Below are the code and all the weights of a small trained network. Each question names an input and a class and asks about switching units off, where a switched-off unit gives its printed mean instead of its output.

import numpy as np


def w(rows, s, z=0):
    codes = np.array(rows[::2]) - 128.0
    scale = np.full(codes.shape[1], s)
    scale[-1] = z or s
    return codes * scale


def norm(h):
    return h / np.sqrt((h * h).mean(-1, keepdims=True) + 1e-5)


def f(y):
    return np.maximum(y, 0)


def log_softmax(a):
    a = a - a.max(-1, keepdims=True)
    return a - np.log(np.exp(a).sum(-1, keepdims=True))


def net(x, mask):
    res = np.array(x, float).reshape(1, 3) / 4 @ E
    u = 0
    for l in range(2):
        y = f(norm(res) @ A[l][:, :-1].T + A[l][:, -1])
        res = res + np.where(mask[u : u + 11], y, B[l][:, -1]) @ B[l][:, :-1]
        u += 11
    return log_softmax(norm(res)[-1] @ U[:, :-1].T + U[:, -1])


A, B = {}, {}
E = w([
[160,56,139,137,219,2,98,155],'x0',
[39,73,88,51,79,194,115,105],'x1',
[153,177,5,104,231,160,80,168],'x2',
],0.0064)
A[0] = w([
[43,159,106,79,84,134,111,142,129],'0.n1',
[133,123,31,158,123,100,52,133,253],'0.n2',
[187,133,133,201,134,98,152,124,38],'0.n3',
[81,149,194,122,73,105,220,120,173],'0.n4',
[255,189,160,192,97,187,78,67,114],'0.n5',
[57,94,152,162,114,102,121,131,82],'0.n6',
[144,237,117,250,89,128,88,80,130],'0.n7',
[90,106,126,63,127,156,146,46,83],'0.n8',
[69,217,169,138,56,105,151,91,157],'0.n9',
[151,108,156,188,84,117,177,146,31],'0.n10',
[154,206,39,228,152,224,95,100,108],'0.n11',
],0.0079,0.0045)
B[0] = w([
[112,156,112,177,198,4,200,93,202],'0.n1',
[37,157,240,101,107,184,163,112,234],'0.n2',
[42,71,44,162,165,100,179,49,176],'0.n3',
[118,119,157,108,75,230,138,255,251],'0.n4',
[71,86,70,186,232,76,183,55,226],'0.n5',
[211,141,192,138,130,143,187,125,161],'0.n6',
[78,162,91,97,180,76,210,98,230],'0.n7',
[109,26,109,183,244,138,176,93,185],'0.n8',
[227,170,142,110,108,144,38,84,239],'0.n9',
[242,90,153,205,127,149,110,180,168],'0.n10',
[144,90,185,138,58,170,40,166,254],'0.n11',
],0.0061,0.0067)
A[1] = w([
[114,30,79,56,86,134,140,96,108],'1.n1',
[100,151,55,115,164,163,74,194,144],'1.n2',
[123,198,58,94,75,191,154,14,150],'1.n3',
[158,136,109,143,159,183,87,253,190],'1.n4',
[113,33,135,57,153,19,75,215,4],'1.n5',
[121,79,141,83,127,75,83,144,53],'1.n6',
[171,113,173,86,105,65,83,112,211],'1.n7',
[95,127,58,126,175,147,59,203,195],'1.n8',
[148,180,141,137,118,98,60,146,54],'1.n9',
[130,128,90,127,34,132,175,89,208],'1.n10',
[141,87,91,141,162,146,190,120,251],'1.n11',
],0.011,0.0027)
B[1] = w([
[147,113,77,242,179,75,203,68,179],'1.n1',
[183,82,127,159,124,136,180,151,185],'1.n2',
[141,170,109,82,137,62,76,178,254],'1.n3',
[101,73,219,90,70,116,87,65,182],'1.n4',
[136,227,70,103,110,147,86,171,199],'1.n5',
[218,176,87,89,103,133,64,159,154],'1.n6',
[106,171,115,144,100,254,144,113,166],'1.n7',
[206,117,138,199,87,146,203,119,190],'1.n8',
[111,61,176,126,89,186,207,125,133],'1.n9',
[179,143,88,151,200,118,110,157,196],'1.n10',
[26,117,134,79,152,84,114,50,232],'1.n11',
],0.0086,0.0073)
U = w([
[97,106,88,226,193,55,190,63,205],'0',
[210,59,250,239,37,244,177,206,127],'1',
[175,253,83,71,109,109,18,217,208],'2',
[36,86,238,94,116,108,58,83,177],'3',
[127,38,103,46,54,103,50,176,2],'4',
[115,2,87,91,21,61,36,197,2],'5',
],0.0098,0.0057)

Each question gives the input, the list of numbers given to net, and the class t.
The units are the neurons (one row each of A and B). Each row of codes is followed by its name. A weight is (code - 128) times the scale printed after its matrix; where a second scale follows, it is the last column's (A, B and U).
mask holds one flag per neuron, layer by layer. A switched-off neuron (its flag False) gives its mean, the last column of its row in B, instead of its output. The means were averaged over made-up inputs and are rounded, as every weight is.
A unit's drop is (log p(t) with every unit on - log p(t) with that unit switched off) / (log p(t) with every unit on - log p(t) with every unit switched off).
The circuit of an input: a set's keep is (log p(t) with only the set's units on - log p(t) with every unit switched off) / (log p(t) with every unit on - log p(t) with every unit switched off). Starting from the 12 units with the biggest drops (on a tie, the unit counted first), units are removed one at a time, each time the one whose removal leaves the highest keep (on an exact tie, the one counted first), for as long as the keep stays at least 0.8.
circuit, biggest first: the units of the circuit, biggest drop first
unit that matters most: the unit with the biggest drop
top k neurons: the k neurons with the biggest drops, biggest first
k most important neurons of layer l: the k neurons of layer l with the biggest drops, biggest first
input [-3,2,-4], class 1: unit that matters most : 0.n4
input [-4,0,-3], class 2: top 4 neurons : [0.n9 0.n11 1.n3 1.n10]
input [2,-1,2], class 3: circuit, biggest first : [0.n2 1.n1]
input [-3,-4,-4], class 0: top 4 neurons : [0.n5 0.n7 0.n11 0.n3]
input [3,1,1], class 3: 2 most important neurons of layer 0 : [0.n2 0.n11]
input [-6,5,0], class 2: top 4 neurons : [1.n3 0.n9 0.n5 0.n3]
input [-7,-8,8], class 0: top 3 neurons : [0.n5 0.n7 0.n4]
input [6,-2,4], class 2: top 2 neurons : [1.n5 0.n4]
input [7,-6,3], class 2: top 3 neurons : [1.n5 0.n5 0.n8]
input [8,0,-7], class 2: 2 most important neurons of layer 1 : [1.n5 1.n6]
input [1,0,1], class 3: top 2 neurons : [0.n2 1.n8]
input [-5,7,-6], class 0: 3 most important neurons of layer 0 : [0.n8 0.n11 0.n1]
input [6,5,1], class 2: top 4 neurons : [1.n5 0.n5 1.n6 0.n3]
input [-4,4,6], class 1: unit that matters most : 0.n11
input [4,-5,-6], class 1: 2 most important neurons of layer 1 : [1.n7 1.n1]
input [0,0,0], class 3: top 2 neurons : [0.n3 1.n5]
input [-8,-8,-6], class 0: top 2 neurons : [0.n5 0.n7]
input [3,-2,-1], class 3: 3 most important neurons of layer 0 : [0.n11 0.n3 0.n9]
input [-2,5,5], class 0: 2 most important neurons of layer 0 : [0.n4 0.n1]
input [5,7,0], class 0: circuit, biggest first : [1.n1]
input [4,-1,3], class 2: top 4 neurons : [0.n4 0.n5 0.n7 0.n8]
input [-4,-5,-4], class 0: top 2 neurons : [0.n5 0.n7]
input [-1,4,-2], class 0: 2 most important neurons of layer 1 : [1.n1 1.n4]
input [-3,4,-1], class 0: top 2 neurons : [0.n8 1.n1]
input [-7,-8,-3], class 0: 2 most important neurons of layer 0 : [0.n5 0.n7]
input [8,-4,4], class 2: top 2 neurons : [1.n5 0.n5]
input [1,0,0], class 3: 2 most important neurons of layer 0 : [0.n9 0.n11]
input [-5,-5,8], class 1: unit that matters most : 0.n11
input [5,-7,-8], class 1: 2 most important neurons of layer 0 : [0.n1 0.n8]
